Here is a tiny trained network, its code and every weight. The questions are about switching its units off for an input and a class, where a switched-off unit gives its printed mean instead of its output.

import numpy as np


def w(rows, s, z=0):
    codes = np.array(rows[::2]) - 128.0
    scale = np.full(codes.shape[1], s)
    scale[-1] = z or s
    return codes * scale


def f(y):
    return y / 2 * (1 + np.tanh(0.7978845608 * (y + 0.044715 * y**3)))


def log_softmax(a):
    a = a - a.max(-1, keepdims=True)
    return a - np.log(np.exp(a).sum(-1, keepdims=True))


def net(x, mask):
    res = np.array(x, float).reshape(1, 8) / 4 @ E
    y = f(res @ A[0][:, :-1].T + A[0][:, -1])
    res = res + np.where(mask, y, B[0][:, -1]) @ B[0][:, :-1]
    return log_softmax(res[-1] @ U[:, :-1].T + U[:, -1])


A, B = {}, {}
E = w([
[218,128,122,94,57,139,124,224,95,105,193],'x0',
[96,115,136,128,167,226,178,139,114,113,74],'x1',
[127,79,51,35,209,150,121,144,110,179,199],'x2',
[221,42,132,135,108,133,170,32,58,114,128],'x3',
[136,142,146,81,123,101,121,224,79,50,97],'x4',
[161,195,133,123,125,135,154,108,8,177,79],'x5',
[88,87,207,80,105,60,228,114,168,124,108],'x6',
[149,75,104,116,144,73,76,106,87,119,254],'x7',
],0.009)
A[0] = w([
[118,30,66,122,229,138,71,60,104,159,173,232],'N0',
[94,174,207,158,220,94,132,147,163,165,116,182],'N1',
[144,134,199,99,84,97,180,184,145,140,221,174],'N2',
[86,48,130,62,193,162,72,162,195,163,217,156],'N3',
[224,136,148,227,102,106,131,142,121,87,69,174],'N4',
[34,143,166,122,100,50,65,182,174,114,194,202],'N5',
[172,161,142,80,96,208,29,221,23,165,150,205],'N6',
[136,157,229,157,54,41,152,147,219,89,29,195],'N7',
[63,188,158,95,165,103,167,98,195,128,46,251],'N8',
[141,107,167,66,135,102,149,29,62,215,78,187],'N9',
[118,216,120,168,212,184,168,41,110,167,89,209],'N10',
[86,194,133,108,204,194,131,97,124,186,87,186],'N11',
[189,147,68,87,147,168,64,236,36,119,214,165],'N12',
[119,80,106,101,121,154,85,113,159,64,161,215],'N13',
[101,151,89,121,154,188,98,106,175,185,72,203],'N14',
[146,91,175,99,50,146,195,91,77,120,139,202],'N15',
[185,63,73,111,202,92,144,94,174,163,178,148],'N16',
[153,172,112,79,174,154,106,193,92,123,129,190],'N17',
[153,108,170,83,91,50,151,191,217,113,157,217],'N18',
[135,114,212,145,115,111,144,26,1,111,100,183],'N19',
],0.0071,0.0033)
B[0] = w([
[135,150,108,145,246,62,138,85,189,112,198,234],'N0',
[103,150,90,53,122,116,192,137,179,144,139,182],'N1',
[123,100,111,87,61,152,149,141,119,134,222,182],'N2',
[136,105,50,132,167,103,120,101,160,96,156,215],'N3',
[146,148,242,156,99,178,72,123,140,124,91,192],'N4',
[110,205,83,117,94,78,97,107,112,148,146,202],'N5',
[195,165,152,100,156,142,93,235,96,163,133,221],'N6',
[130,151,220,89,28,101,109,105,163,86,96,247],'N7',
[139,126,148,11,170,116,182,147,211,159,63,228],'N8',
[105,91,136,170,147,101,140,159,144,209,111,201],'N9',
[65,104,183,145,182,197,155,162,127,199,66,216],'N10',
[82,88,94,82,173,211,209,183,144,166,60,202],'N11',
[228,151,122,100,186,123,2,190,35,121,168,228],'N12',
[158,109,107,133,138,132,92,77,130,74,157,173],'N13',
[69,177,95,113,201,203,90,147,161,114,71,189],'N14',
[149,34,154,170,91,131,149,100,51,191,133,185],'N15',
[165,110,68,137,189,141,107,70,146,91,201,196],'N16',
[169,128,107,67,142,135,137,179,120,105,102,182],'N17',
[89,112,101,118,51,83,164,139,122,80,215,198],'N18',
[156,81,204,199,176,48,146,128,106,203,68,209],'N19',
],0.007,0.013)
U = w([
[98,59,152,112,31,145,154,158,84,115,193,128],'0',
[129,77,169,225,179,85,150,119,98,186,107,107],'1',
[89,197,129,27,82,37,143,130,182,105,111,66],'2',
[149,147,29,168,198,108,99,75,189,87,192,218],'3',
[58,141,120,82,202,255,186,175,151,158,85,79],'4',
[211,177,117,70,148,146,59,204,33,108,165,225],'5',
[137,247,147,184,39,122,79,135,96,108,210,10],'6',
[178,154,220,159,63,163,125,86,142,83,47,111],'7',
],0.0075,0.0012)

Each question gives the input, the list of numbers given to net, and the class t.
The units are the neurons (one row each of A and B). Each row of codes is followed by its name. A weight is (code - 128) times the scale printed after its matrix; where a second scale follows, it is the last column's (A, B and U).
mask holds one flag per neuron, in row order. A switched-off neuron (its flag False) gives its mean, the last column of its row in B, instead of its output. The means were averaged over made-up inputs and are rounded, as every weight is.
A unit's drop is (log p(t) with every unit on - log p(t) with that unit switched off) / (log p(t) with every unit on - log p(t) with every unit switched off).
The circuit of an input: a set's keep is (log p(t) with only the set's units on - log p(t) with every unit switched off) / (log p(t) with every unit on - log p(t) with every unit switched off). Starting from the 12 units with the biggest drops (on a tie, the unit counted first), units are removed one at a time, each time the one whose removal leaves the highest keep (on an exact tie, the one counted first), for as long as the keep stays at least 0.8.
circuit, biggest first: the units of the circuit, biggest drop first
most important unit: the unit with the biggest drop
top k neurons: the k neurons with the biggest drops, biggest first
drop when u is switched off: that unit's drop, to one decimal
input [-7,-1,-6,6,7,0,0,2], class 7: circuit, biggest first => N4
input [-3,5,7,8,3,0,-5,2], class 3: top 2 neurons => N0, N16
input [3,-5,-5,7,-1,-4,3,1], class 0: circuit, biggest first => N18, N15
input [5,-7,-7,-5,4,-1,2,-2], class 6: circuit, biggest first => N4, N11, N5
input [3,-4,1,-2,-2,0,7,1], class 0: circuit, biggest first => N2, N0
input [2,4,-7,3,1,7,-6,1], class 1: top 2 neurons => N19, N7
input [3,-2,8,-3,0,1,6,0], class 3: circuit, biggest first => N3, N16
input [5,-5,7,7,3,-4,2,8], class 3: top 3 neurons => N0, N16, N3
input [8,-5,1,-3,-6,-4,2,3], class 3: top 4 neurons => N3, N7, N16, N4
input [-8,6,-6,7,6,2,4,0], class 1: top 2 neurons => N19, N9
input [-3,8,8,-4,-5,-8,1,-1], class 3: top 2 neurons => N3, N0
input [0,-8,-1,6,4,7,0,-8], class 7: top 3 neurons => N4, N7, N0
input [-1,2,-4,5,-4,-6,0,1], class 7: top 2 neurons => N3, N9
input [-1,1,1,3,2,-3,7,-7], class 2: most important unit => N8
input [-3,-5,-3,4,3,1,2,-3], class 7: drop when N7 is switched off => 0.2
input [5,7,5,-8,1,8,-4,-4], class 5: drop when N12 is switched off => 4.8
input [-8,1,-8,3,-1,-3,5,1], class 7: drop when N7 is switched off => 0.8
